Below is a small trained network, with its code and all its weights. Each question gives an input and a class and asks what happens when units are switched off, that is, made to give their printed mean instead of their output.

import numpy as np


def w(rows, s, z=0):
    codes = np.array(rows[::2]) - 128.0
    scale = np.full(codes.shape[1], s)
    scale[-1] = z or s
    return codes * scale


def f(y):
    return np.maximum(y, 0)


def log_softmax(a):
    a = a - a.max(-1, keepdims=True)
    return a - np.log(np.exp(a).sum(-1, keepdims=True))


def net(x, mask):
    res = np.array(x, float).reshape(1, 8) / 4 @ E
    y = f(res @ A[0][:, :-1].T + A[0][:, -1])
    res = res + np.where(mask, y, B[0][:, -1]) @ B[0][:, :-1]
    return log_softmax(res[-1] @ U[:, :-1].T + U[:, -1])


A, B = {}, {}
E = w([
[124,140,148,241],'x0',
[246,60,116,154],'x1',
[126,131,129,128],'x2',
[128,127,127,128],'x3',
[55,35,172,109],'x4',
[128,130,127,129],'x5',
[129,126,128,130],'x6',
[168,145,254,88],'x7',
],0.0072)
A[0] = w([
[49,173,127,122,59],'neuron 1',
[146,133,90,13,90],'neuron 2',
[50,215,175,124,90],'neuron 3',
[149,169,124,130,185],'neuron 4',
[69,18,152,115,35],'neuron 5',
[223,42,139,142,81],'neuron 6',
[74,57,168,147,172],'neuron 7',
[187,228,127,103,99],'neuron 8',
[80,124,12,160,69],'neuron 9',
[114,154,173,253,171],'neuron 10',
[133,120,110,78,254],'neuron 11',
[177,118,197,137,150],'neuron 12',
[158,206,78,140,70],'neuron 13',
[143,205,241,111,98],'neuron 14',
[176,105,114,140,97],'neuron 15',
],0.012,0.0085)
B[0] = w([
[149,96,167,216,165],'neuron 1',
[145,10,145,82,184],'neuron 2',
[110,110,115,232,205],'neuron 3',
[102,190,154,129,200],'neuron 4',
[241,142,196,144,174],'neuron 5',
[118,105,131,243,209],'neuron 6',
[154,208,151,98,222],'neuron 7',
[165,156,208,121,197],'neuron 8',
[192,101,35,128,197],'neuron 9',
[64,91,153,8,251],'neuron 10',
[3,201,107,84,254],'neuron 11',
[125,139,53,127,213],'neuron 12',
[192,149,203,128,176],'neuron 13',
[188,87,33,128,223],'neuron 14',
[115,131,146,169,159],'neuron 15',
],0.022,0.0081)
U = w([
[116,134,120,123,254],'0',
[228,89,29,121,59],'1',
[224,138,213,121,45],'2',
[98,31,169,240,48],'3',
[107,1,170,74,130],'4',
[112,135,120,117,183],'5',
[111,141,115,123,168],'6',
[104,149,117,119,132],'7',
],0.0089)

Each question gives the input, the list of numbers given to net, and the class t.
The units are the neurons (one row each of A and B). Each row of codes is followed by its name. A weight is (code - 128) times the scale printed after its matrix; where a second scale follows, it is the last column's (A, B and U).
mask holds one flag per neuron, in row order. A switched-off neuron (its flag False) gives its mean, the last column of its row in B, instead of its output. The means were averaged over made-up inputs and are rounded, as every weight is.
A unit's drop is (log p(t) with every unit on - log p(t) with that unit switched off) / (log p(t) with every unit on - log p(t) with every unit switched off).
The circuit of an input: a set's keep is (log p(t) with only the set's units on - log p(t) with every unit switched off) / (log p(t) with every unit on - log p(t) with every unit switched off). Starting from the 12 units with the biggest drops (on a tie, the unit counted first), units are removed one at a time, each time the one whose removal leaves the highest keep (on an exact tie, the one counted first), for as long as the keep stays at least 0.8.
units of the circuit, in order: the units of the circuit, biggest drop first
top k neurons: the k neurons with the biggest drops, biggest first
drop of u: that unit's drop, to one decimal
input [-4,-1,-3,-4,1,5,4,-6], class 1: top 3 neurons -> (neuron 9; neuron 10; neuron 4)
input [-8,3,-6,6,-4,4,-6,-1], class 4: units of the circuit, in order -> (neuron 2)
input [4,8,4,4,-7,5,7,-5], class 3: top 2 neurons -> (neuron 6; neuron 7)
input [7,5,5,6,-3,2,7,1], class 4: top 3 neurons -> (neuron 10; neuron 11; neuron 7)
input [-6,-4,-2,5,-1,3,2,-3], class 4: top 3 neurons -> (neuron 2; neuron 7; neuron 12)
input [7,7,1,-4,1,-5,4,8], class 1: top 3 neurons -> (neuron 12; neuron 14; neuron 11)
input [0,-6,0,-1,-5,3,2,1], class 3: top 3 neurons -> (neuron 3; neuron 7; neuron 1)
input [-5,-3,-2,-3,8,7,-7,7], class 2: top 3 neurons -> (neuron 5; neuron 7; neuron 9)
input [-2,6,8,0,-4,-7,-7,8], class 1: top 2 neurons -> (neuron 14; neuron 12)
input [-7,-8,1,1,2,-8,-7,-4], class 3: top 4 neurons -> (neuron 1; neuron 3; neuron 10; neuron 2)
input [3,-6,-1,-2,2,-2,-5,4], class 3: top 4 neurons -> (neuron 3; neuron 1; neuron 11; neuron 9)
input [2,6,-1,-1,-2,-3,-5,-3], class 3: top 3 neurons -> (neuron 6; neuron 7; neuron 15)
input [5,6,-1,-7,8,-2,-2,8], class 1: units of the circuit, in order -> (neuron 12; neuron 14)
input [-1,-2,-4,-4,-5,0,6,-8], class 1: top 2 neurons -> (neuron 9; neuron 10)
input [-8,-6,-1,-6,-1,6,5,-8], class 1: top 2 neurons -> (neuron 9; neuron 10)
input [8,6,6,2,1,7,6,7], class 4: units of the circuit, in order -> (neuron 10)
input [8,7,8,3,2,0,-4,-3], class 4: top 3 neurons -> (neuron 10; neuron 3; neuron 11)
input [-7,-8,2,-3,-2,-6,1,-1], class 3: units of the circuit, in order -> (neuron 3; neuron 1)
input [8,-8,5,-1,-7,6,-7,-5], class 3: drop of neuron 7 -> 0.4
input [0,-2,-6,2,-8,0,8,2], class 2: units of the circuit, in order -> (neuron 8)
input [4,4,0,7,-8,-2,-3,3], class 2: drop of neuron 8 -> 1.0
input [7,2,-3,4,7,-6,2,-4], class 2: drop of neuron 7 -> 0.7
input [-8,7,2,0,-2,-2,-8,-2], class 4: drop of neuron 10 -> -0.3
